Read these off the grid that follows. Indices start at 0.
1) Report the entry at row 2, column 1.
2) Report the entry in the bottom-right corner.
3) Report the entry in the top-right corner.
4) Report the entry in row 1 and column 0.
5) Report the entry in the bottom-left corner.
[[121 138 144 107]
 [130 134 122 134]
 [123 151 138 110]
 [134 111 115 148]
 [129 122 125 133]
 [127 126 130 127]
 [137 106 110 155]
 [130 115 125 135]
 [136 100 112 154]
 [119 155 146 100]
 [123 151 139 110]
 [125 139 133 119]]
1) 151
2) 119
3) 107
4) 130
5) 125

A =
[[121 106 125 135 136]
 [112 126 140 137 117]
 [132 134 133 147 146]
 [117 137 137 130 106]
 [143 124 112 119 122]
 [134 122 132 135 102]
 [115 113 126 121 125]]
Counting starts at 0.
Find the entry at row 1, column 0.
112
Find the smallest entry.
102
Find the top-right entry.
136
The entry in row 2 and column 0 is 132
Find the top-left entry.
121
The entry directly above the largest entry -> 137
Find the bottom-left entry.
115
The entry just left of the largest entry is 133
Find the entry in row 0 and column 1.
106
Find the top entry of the column that holds the largest entry.
135
The bottom-right entry -> 125
Find the entry just left of 130.
137
The entry directly above 143: 117
Find the entry directly above 113.
122

m =
[[139 144 150 117 117]
 [127 111 119 144 119]
 [140 138 147 124 119]
 [137 118 132 132 119]
 [122 101 110 147 120]
 [124 100 110 147 119]
 [136 120 132 133 119]
 [127 103 115 139 120]
 [127 102 114 140 121]
 [127 108 119 136 120]
 [138 139 146 122 115]
 [139 134 143 128 121]
 [139 144 151 117 118]
 [127 109 117 145 119]]
Rows and columns are numbered from 0.
Report the entry in row 0 and column 1.
Answer: 144
The entry in row 0 and column 0 -> 139
The entry directly below 108 -> 139
Report the entry in the top-right corner.
Answer: 117
Report the entry at row 2, column 0.
Answer: 140
Report the top entry of the column that holds the largest entry.
Answer: 150
Report the entry just right of the smallest entry.
Answer: 110
Report the entry just left of 111.
Answer: 127
The entry in the bottom-left corner: 127
Report the entry at row 2, column 2.
Answer: 147
Report the bottom entry of the column that holds the smallest entry.
Answer: 109
Report the entry in row 1 and column 2.
Answer: 119
Report the entry directly above the smallest entry.
Answer: 101
Report the entry just right of 101.
Answer: 110
The entry just left of the smallest entry is 124
Report the entry directly above 102.
Answer: 103
Report the entry directly below the smallest entry.
Answer: 120
Report the entry directly above the largest entry.
Answer: 143
Report the entry directly below the largest entry.
Answer: 117
The entry in the bottom-right corner: 119

Questions about the row below.
1) Read off the third entry from the right.
2) Read off the second entry from the left.
115	150	106	124	136	137
1) 124
2) 150
